Below is a small trained network, with its code and all its weights. Each question gives an input and a class and asks what happens when units are switched off, that is, made to give their printed mean instead of their output.

import numpy as np


def w(rows, s, z=0):
    codes = np.array(rows[::2]) - 128.0
    scale = np.full(codes.shape[1], s)
    scale[-1] = z or s
    return codes * scale


def f(y):
    return y / 2 * (1 + np.tanh(0.7978845608 * (y + 0.044715 * y**3)))


def log_softmax(a):
    a = a - a.max(-1, keepdims=True)
    return a - np.log(np.exp(a).sum(-1, keepdims=True))


def net(x, mask):
    res = np.array(x, float).reshape(1, 8) / 4 @ E
    y = f(res @ A[0][:, :-1].T + A[0][:, -1])
    res = res + np.where(mask, y, B[0][:, -1]) @ B[0][:, :-1]
    return log_softmax(res[-1] @ U[:, :-1].T + U[:, -1])


A, B = {}, {}
E = w([
[209,38,68,141],'x0',
[132,114,146,134],'x1',
[121,138,104,121],'x2',
[170,129,110,1],'x3',
[202,182,178,221],'x4',
[125,131,121,128],'x5',
[134,111,157,135],'x6',
[123,150,87,115],'x7',
],0.0086)
A[0] = w([
[147,101,88,108,37],'N0',
[161,75,113,64,10],'N1',
[91,144,110,119,105],'N2',
[174,98,140,159,118],'N3',
[56,156,125,116,226],'N4',
[86,98,197,121,71],'N5',
[116,192,136,93,223],'N6',
[125,103,61,181,168],'N7',
[150,76,32,137,75],'N8',
[187,115,92,107,154],'N9',
[226,154,139,108,252],'N10',
[249,113,141,152,91],'N11',
[61,148,177,169,163],'N12',
[174,224,114,166,240],'N13',
[129,149,127,111,116],'N14',
[150,44,87,92,28],'N15',
[119,120,176,124,2],'N16',
[137,71,126,134,61],'N17',
[106,76,93,117,176],'N18',
[147,146,184,68,231],'N19',
[135,187,148,83,189],'N20',
[146,100,93,168,153],'N21',
[131,79,99,161,111],'N22',
[126,104,99,136,91],'N23',
[157,119,173,83,193],'N24',
[90,133,80,111,233],'N25',
[131,181,126,191,84],'N26',
[115,147,176,66,72],'N27',
[194,173,132,79,190],'N28',
],0.015,0.0038)
B[0] = w([
[193,175,148,61,162],'N0',
[125,196,86,52,205],'N1',
[60,140,186,142,147],'N2',
[158,122,105,164,193],'N3',
[32,105,153,168,213],'N4',
[102,120,94,118,156],'N5',
[79,11,141,157,209],'N6',
[194,58,162,155,205],'N7',
[196,144,137,97,224],'N8',
[157,160,47,94,207],'N9',
[104,123,47,184,250],'N10',
[113,140,57,177,255],'N11',
[67,190,182,138,218],'N12',
[171,70,186,253,250],'N13',
[105,84,166,157,136],'N14',
[197,179,170,53,220],'N15',
[137,167,148,94,125],'N16',
[162,97,137,67,155],'N17',
[121,112,210,57,198],'N18',
[76,85,51,149,222],'N19',
[75,68,98,184,203],'N20',
[207,60,118,171,192],'N21',
[235,89,172,128,179],'N22',
[180,121,204,121,142],'N23',
[72,101,83,102,192],'N24',
[88,62,172,119,200],'N25',
[180,148,214,122,200],'N26',
[95,60,102,106,187],'N27',
[93,79,41,153,218],'N28',
],0.0069,0.0079)
U = w([
[15,198,164,162,204],'0',
[55,92,112,79,125],'1',
[169,30,195,112,252],'2',
[126,208,80,28,10],'3',
[120,184,254,190,76],'4',
[76,116,100,202,246],'5',
[187,121,129,217,31],'6',
[164,154,18,161,52],'7',
],0.0089,0.0037)

Each question gives the input, the list of numbers given to net, and the class t.
The units are the neurons (one row each of A and B). Each row of codes is followed by its name. A weight is (code - 128) times the scale printed after its matrix; where a second scale follows, it is the last column's (A, B and U).
mask holds one flag per neuron, in row order. A switched-off neuron (its flag False) gives its mean, the last column of its row in B, instead of its output. The means were averaged over made-up inputs and are rounded, as every weight is.
A unit's drop is (log p(t) with every unit on - log p(t) with that unit switched off) / (log p(t) with every unit on - log p(t) with every unit switched off).
The circuit of an input: a set's keep is (log p(t) with only the set's units on - log p(t) with every unit switched off) / (log p(t) with every unit on - log p(t) with every unit switched off). Starting from the 12 units with the biggest drops (on a tie, the unit counted first), units are removed one at a time, each time the one whose removal leaves the highest keep (on an exact tie, the one counted first), for as long as the keep stays at least 0.8.
circuit, biggest first: the units of the circuit, biggest drop first
most important unit: the unit with the biggest drop
top k neurons: the k neurons with the biggest drops, biggest first
drop when u is switched off: that unit's drop, to one decimal
input [-7,-8,7,-4,4,-1,-6,3], class 4: circuit, biggest first	(N13 N26)
input [-7,-3,-2,-1,-7,-5,1,5], class 0: most important unit	N4
input [-1,6,-8,-4,7,6,4,1], class 4: circuit, biggest first	(N12 N26)
input [-5,-5,-2,7,1,3,5,-8], class 5: circuit, biggest first	(N20 N19)
input [7,6,8,2,-7,8,-3,-5], class 3: circuit, biggest first	(N1 N15)
input [-5,-1,6,-1,4,5,4,8], class 4: circuit, biggest first	(N13 N26 N12)
input [0,7,-1,1,-6,-3,3,-4], class 1: circuit, biggest first	(N13 N7)
input [7,-4,-4,1,5,8,-2,-1], class 7: circuit, biggest first	(N11 N9)
input [-3,-6,-4,-1,-7,3,1,6], class 0: circuit, biggest first	(N4 N2 N21)
input [-2,-4,4,-3,6,7,8,3], class 4: top 2 neurons	(N26 N12)
input [-1,-2,-7,-5,-3,3,8,3], class 0: top 2 neurons	(N13 N12)
input [6,-1,-6,8,1,-7,7,8], class 7: top 2 neurons	(N10 N28)
input [-7,3,-3,-4,4,5,-8,8], class 4: top 2 neurons	(N13 N26)
input [-7,-1,7,-5,1,7,0,-5], class 4: circuit, biggest first	(N26)
input [4,-5,8,1,-3,0,-8,-6], class 3: drop when N9 is switched off	0.1
input [6,5,-5,1,-3,6,3,0], class 3: drop when N13 is switched off	0.2
input [-5,-5,7,-4,3,1,6,-6], class 4: drop when N13 is switched off	0.1
